Here is a tiny trained network, its code and every weight. The questions are about switching its units off for an input and a target symbol, where a switched-off unit gives its printed mean instead of its output.

import numpy as np


def w(rows, s, z=0):
    codes = np.array(rows[::2]) - 128.0
    scale = np.full(codes.shape[1], s)
    scale[-1] = z or s
    return codes * scale


def norm(h):
    return h / np.sqrt((h * h).mean(-1, keepdims=True) + 1e-5)


def f(y):
    return y / 2 * (1 + np.tanh(0.7978845608 * (y + 0.044715 * y**3)))


def softmax(a):
    e = np.exp(a - a.max(-1, keepdims=True))
    return e / e.sum(-1, keepdims=True)


def log_softmax(a):
    a = a - a.max(-1, keepdims=True)
    return a - np.log(np.exp(a).sum(-1, keepdims=True))


def net(x, mask):
    ids = ['ΓΘαβεμφ'.index(c) for c in x.split()]
    T = len(ids)
    res = E[ids] + P[:T]
    u = 0
    for l in range(2):
        q, k, v = (norm(res) @ M[l].T for M in (Q, K, V))
        z = softmax(np.where(np.tri(T) > 0, q @ k.T / 3**0.5, -1e9)) @ v
        res = res + np.where(mask[u], z, O[l][:, -1]) @ O[l][:, :-1]
        u += 1
        y = f(norm(res) @ A[l][:, :-1].T + A[l][:, -1])
        res = res + np.where(mask[u : u + 4], y, B[l][:, -1]) @ B[l][:, :-1]
        u += 4
    return log_softmax(norm(res)[-1] @ U[:, :-1].T + U[:, -1])


Q, K, V, O, A, B = {}, {}, {}, {}, {}, {}
E = w([
[97,139,48],'Γ',
[120,127,89],'Θ',
[130,158,114],'α',
[99,171,139],'β',
[124,166,101],'ε',
[227,11,62],'μ',
[249,164,155],'φ',
],0.016)
P = w([
[115,65,173],'0',
[147,1,129],'1',
[137,46,128],'2',
[150,120,149],'3',
[153,149,200],'4',
[142,140,177],'5',
[150,150,204],'6',
[130,54,177],'7',
],0.006)
Q[0] = w([
[179,100,253],'L0H0',
[202,231,100],'L0H0',
[254,129,125],'L0H0',
],0.0059)
K[0] = w([
[176,131,187],'L0H0',
[97,157,181],'L0H0',
[150,134,254],'L0H0',
],0.0094)
V[0] = w([
[180,99,136],'L0H0',
[98,50,66],'L0H0',
[47,119,1],'L0H0',
],0.008)
O[0] = w([
[141,189,108,93],'L0H0',
[233,142,78,146],'L0H0',
[251,192,253,253],'L0H0',
],0.0058,0.0031)
A[0] = w([
[254,113,142,85],'L0N0',
[86,70,164,3],'L0N1',
[82,91,122,4],'L0N2',
[154,146,101,84],'L0N3',
],0.0079,0.0048)
B[0] = w([
[1,165,175,253],'L0N0',
[38,2,93,104],'L0N1',
[107,123,105,103],'L0N2',
[103,128,166,125],'L0N3',
],0.0073,0.0048)
Q[1] = w([
[183,3,45],'L1H0',
[237,181,254],'L1H0',
[243,24,178],'L1H0',
],0.0068)
K[1] = w([
[113,186,182],'L1H0',
[129,2,88],'L1H0',
[81,193,132],'L1H0',
],0.0093)
V[1] = w([
[32,141,254],'L1H0',
[126,227,53],'L1H0',
[24,75,67],'L1H0',
],0.0072)
O[1] = w([
[128,90,201,221],'L1H0',
[137,103,11,6],'L1H0',
[1,108,183,97],'L1H0',
],0.0079,0.0015)
A[1] = w([
[111,166,122,1],'L1N0',
[62,1,165,8],'L1N1',
[179,85,125,62],'L1N2',
[170,202,143,214],'L1N3',
],0.0055,0.0033)
B[1] = w([
[150,244,193,95],'L1N0',
[254,66,106,123],'L1N1',
[226,218,233,106],'L1N2',
[57,163,109,255],'L1N3',
],0.0053,0.0034)
U = w([
[193,237,107,85],'Γ',
[27,121,222,231],'Θ',
[11,178,9,173],'α',
[184,221,212,62],'β',
[97,216,99,5],'ε',
[254,108,111,177],'μ',
[50,132,222,147],'φ',
],0.007,0.0025)

Each question gives the input, a string of symbols that net reads in full, and the target symbol t.
The units are the heads (3 rows each of Q, K, V and O) and the neurons (one row each of A and B). Each row of codes is followed by its name. A weight is (code - 128) times the scale printed after its matrix; where a second scale follows, it is the last column's (O, A, B and U).
mask holds one flag per unit, layer by layer, with each layer's heads first. A switched-off unit (its flag False) gives its mean, the last column of its rows in O or B, instead of its output. The means were averaged over made-up inputs and are rounded, as every weight is.
A unit's drop is (log p(t) with every unit on - log p(t) with that unit switched off) / (log p(t) with every unit on - log p(t) with every unit switched off).
The circuit of an input: a set's keep is (log p(t) with only the set's units on - log p(t) with every unit switched off) / (log p(t) with every unit on - log p(t) with every unit switched off). Starting from all 10 units, units are removed one at a time, each time the one whose removal leaves the highest keep (on an exact tie, the one counted first), for as long as the keep stays at least 0.8.
circuit, biggest first: the units of the circuit, biggest drop first
most important unit: the unit with the biggest drop
drop when u is switched off: that unit's drop, to one decimal
input β β β Γ, target φ: circuit, biggest first => L0H0, L1H0
input Γ φ α, target Γ: circuit, biggest first => L0H0, L1H0
input ε β α Θ, target β: circuit, biggest first => L0H0
input φ φ μ α μ ε, target α: circuit, biggest first => L0H0, L0N0
input φ Γ β, target α: circuit, biggest first => L1H0, L0N0
input φ β α α, target α: circuit, biggest first => L0H0, L0N0, L1H0
input Θ Θ β Θ ε α α, target μ: circuit, biggest first => L1H0, L0H0, L0N0
input Θ φ β ε Θ α, target μ: circuit, biggest first => L0H0, L1H0, L0N0
input ε α β, target β: circuit, biggest first => L1H0, L0H0
input φ Θ α α φ β, target α: circuit, biggest first => L0H0, L1H0
input β ε φ, target φ: circuit, biggest first => L0H0, L0N0
input Θ φ Θ, target μ: drop when L1H0 is switched off => 0.8
input α α α Γ, target Θ: drop when L1H0 is switched off => 0.9
input φ μ φ ε μ, target α: drop when L1H0 is switched off => 0.5
input Γ β β α Γ, target Γ: most important unit => L1H0
